Here is a tiny trained network, its code and every weight. The questions are about switching its units off for an input and a class, where a switched-off unit gives its printed mean instead of its output.

import numpy as np


def w(rows, s, z=0):
    codes = np.array(rows[::2]) - 128.0
    scale = np.full(codes.shape[1], s)
    scale[-1] = z or s
    return codes * scale


def norm(h):
    return h / np.sqrt((h * h).mean(-1, keepdims=True) + 1e-5)


def f(y):
    return y / 2 * (1 + np.tanh(0.7978845608 * (y + 0.044715 * y**3)))


def log_softmax(a):
    a = a - a.max(-1, keepdims=True)
    return a - np.log(np.exp(a).sum(-1, keepdims=True))


def net(x, mask):
    res = np.array(x, float).reshape(1, 3) / 4 @ E
    u = 0
    for l in range(3):
        y = f(norm(res) @ A[l][:, :-1].T + A[l][:, -1])
        res = res + np.where(mask[u : u + 9], y, B[l][:, -1]) @ B[l][:, :-1]
        u += 9
    return log_softmax(norm(res)[-1] @ U[:, :-1].T + U[:, -1])


A, B = {}, {}
E = w([
[175,194,248,217,122],'x0',
[220,204,89,99,145],'x1',
[167,134,162,91,2],'x2',
],0.0087)
A[0] = w([
[161,196,153,24,173,2],'L0N1',
[175,176,80,126,143,110],'L0N2',
[243,205,115,58,237,56],'L0N3',
[150,100,72,37,216,87],'L0N4',
[108,84,90,24,103,208],'L0N5',
[184,101,90,7,95,142],'L0N6',
[254,124,94,138,153,48],'L0N7',
[131,67,196,60,102,62],'L0N8',
[246,147,230,230,117,118],'L0N9',
],0.007,0.0047)
B[0] = w([
[135,196,57,102,191,117],'L0N1',
[2,146,188,172,90,145],'L0N2',
[69,137,113,113,126,190],'L0N3',
[199,121,161,121,173,193],'L0N4',
[148,139,232,145,134,239],'L0N5',
[136,108,135,99,97,197],'L0N6',
[81,136,77,147,111,136],'L0N7',
[136,193,83,149,79,127],'L0N8',
[101,130,178,84,136,254],'L0N9',
],0.0076,0.0052)
A[1] = w([
[100,135,97,158,155,127],'L1N1',
[123,114,170,103,96,170],'L1N2',
[136,96,46,86,136,133],'L1N3',
[161,198,107,122,134,72],'L1N4',
[182,172,83,77,126,166],'L1N5',
[161,3,38,59,89,117],'L1N6',
[107,143,159,169,171,90],'L1N7',
[85,120,158,75,180,143],'L1N8',
[99,6,187,131,105,252],'L1N9',
],0.012,0.0027)
B[1] = w([
[192,77,73,144,84,144],'L1N1',
[137,87,62,70,247,181],'L1N2',
[85,144,227,130,117,153],'L1N3',
[65,160,149,185,124,137],'L1N4',
[31,146,118,194,93,150],'L1N5',
[77,95,232,149,182,196],'L1N6',
[174,108,108,91,142,168],'L1N7',
[205,181,116,115,103,192],'L1N8',
[153,255,107,162,100,255],'L1N9',
],0.0083,0.0096)
A[2] = w([
[144,126,154,104,2,65],'L2N1',
[39,164,110,199,78,155],'L2N2',
[118,156,94,130,207,48],'L2N3',
[146,140,89,39,65,230],'L2N4',
[162,129,124,190,153,157],'L2N5',
[113,159,133,54,65,65],'L2N6',
[92,131,134,179,84,30],'L2N7',
[147,123,36,162,122,3],'L2N8',
[144,231,172,150,93,149],'L2N9',
],0.013,0.0018)
B[2] = w([
[134,18,64,206,255,152],'L2N1',
[48,171,31,70,41,155],'L2N2',
[142,68,104,158,61,169],'L2N3',
[181,185,101,42,125,144],'L2N4',
[122,87,90,94,126,156],'L2N5',
[213,126,71,230,142,157],'L2N6',
[76,159,54,138,159,128],'L2N7',
[108,107,232,112,169,138],'L2N8',
[63,66,122,98,117,251],'L2N9',
],0.0075,0.013)
U = w([
[88,116,254,106,160,223],'0',
[29,138,54,130,86,213],'1',
[192,61,75,145,187,218],'2',
[169,175,91,61,114,186],'3',
[132,140,139,153,102,1],'4',
[139,156,145,153,87,10],'5',
[146,157,133,157,119,2],'6',
[141,137,145,137,96,8],'7',
],0.022,0.0057)

Each question gives the input, the list of numbers given to net, and the class t.
The units are the neurons (one row each of A and B). Each row of codes is followed by its name. A weight is (code - 128) times the scale printed after its matrix; where a second scale follows, it is the last column's (A, B and U).
mask holds one flag per neuron, layer by layer. A switched-off neuron (its flag False) gives its mean, the last column of its row in B, instead of its output. The means were averaged over made-up inputs and are rounded, as every weight is.
A unit's drop is (log p(t) with every unit on - log p(t) with that unit switched off) / (log p(t) with every unit on - log p(t) with every unit switched off).
The circuit of an input: a set's keep is (log p(t) with only the set's units on - log p(t) with every unit switched off) / (log p(t) with every unit on - log p(t) with every unit switched off). Starting from the 12 units with the biggest drops (on a tie, the unit counted first), units are removed one at a time, each time the one whose removal leaves the highest keep (on an exact tie, the one counted first), for as long as the keep stays at least 0.8.
units of the circuit, in order: the units of the circuit, biggest drop first
top k neurons: the k neurons with the biggest drops, biggest first
top k neurons in layer l: the k neurons of layer l with the biggest drops, biggest first
drop when u is switched off: that unit's drop, to one decimal
input [4,5,-5], class 1: top 3 neurons in layer 0 => (L0N5, L0N3, L0N4)
input [-5,5,3], class 0: units of the circuit, in order => (L1N6)
input [5,8,8], class 1: top 2 neurons in layer 2 => (L2N9, L2N2)
input [5,4,6], class 2: units of the circuit, in order => (L2N1, L1N9)
input [-7,-1,-6], class 0: units of the circuit, in order => (L1N3, L1N6)
input [-7,1,-7], class 0: top 3 neurons => (L1N3, L1N6, L1N2)
input [0,6,7], class 2: top 2 neurons in layer 0 => (L0N6, L0N2)
input [4,5,-1], class 1: top 3 neurons => (L0N5, L0N7, L1N6)
input [-4,-2,3], class 0: top 3 neurons in layer 0 => (L0N9, L0N2, L0N6)
input [-5,7,8], class 2: top 4 neurons => (L2N1, L0N5, L0N6, L1N9)
input [-7,6,0], class 0: top 2 neurons in layer 1 => (L1N6, L1N9)
input [-8,5,-8], class 0: units of the circuit, in order => (L1N3, L1N6)
input [-5,3,6], class 2: top 4 neurons => (L0N5, L2N1, L2N6, L0N6)
input [1,2,7], class 2: units of the circuit, in order => (L2N1)
input [-3,1,-1], class 3: top 3 neurons => (L0N5, L1N6, L2N1)
input [3,-3,5], class 2: top 2 neurons => (L1N6, L2N1)
input [-5,0,7], class 2: top 3 neurons => (L0N5, L2N1, L2N6)
input [-3,0,0], class 3: units of the circuit, in order => (L0N5, L1N6)
input [-2,-3,-3], class 3: top 4 neurons => (L1N8, L1N9, L1N5, L2N1)
input [-5,2,1], class 0: units of the circuit, in order => (L1N6)
input [3,1,-1], class 3: top 2 neurons in layer 0 => (L0N5, L0N9)
input [-7,0,7], class 0: top 3 neurons in layer 1 => (L1N6, L1N8, L1N1)
input [1,-5,-6], class 2: top 3 neurons in layer 1 => (L1N7, L1N5, L1N1)
input [-4,5,8], class 2: top 2 neurons => (L2N1, L0N5)
input [2,1,-3], class 3: top 2 neurons in layer 1 => (L1N8, L1N6)
input [5,-5,-7], class 2: top 2 neurons => (L1N7, L0N5)
input [2,-8,5], class 1: top neuron => (L1N9)
input [-6,-5,-4], class 0: top 2 neurons in layer 1 => (L1N6, L1N5)
input [1,-7,5], class 1: drop when L1N9 is switched off => 0.5
input [2,2,-1], class 3: drop when L1N6 is switched off => 0.8
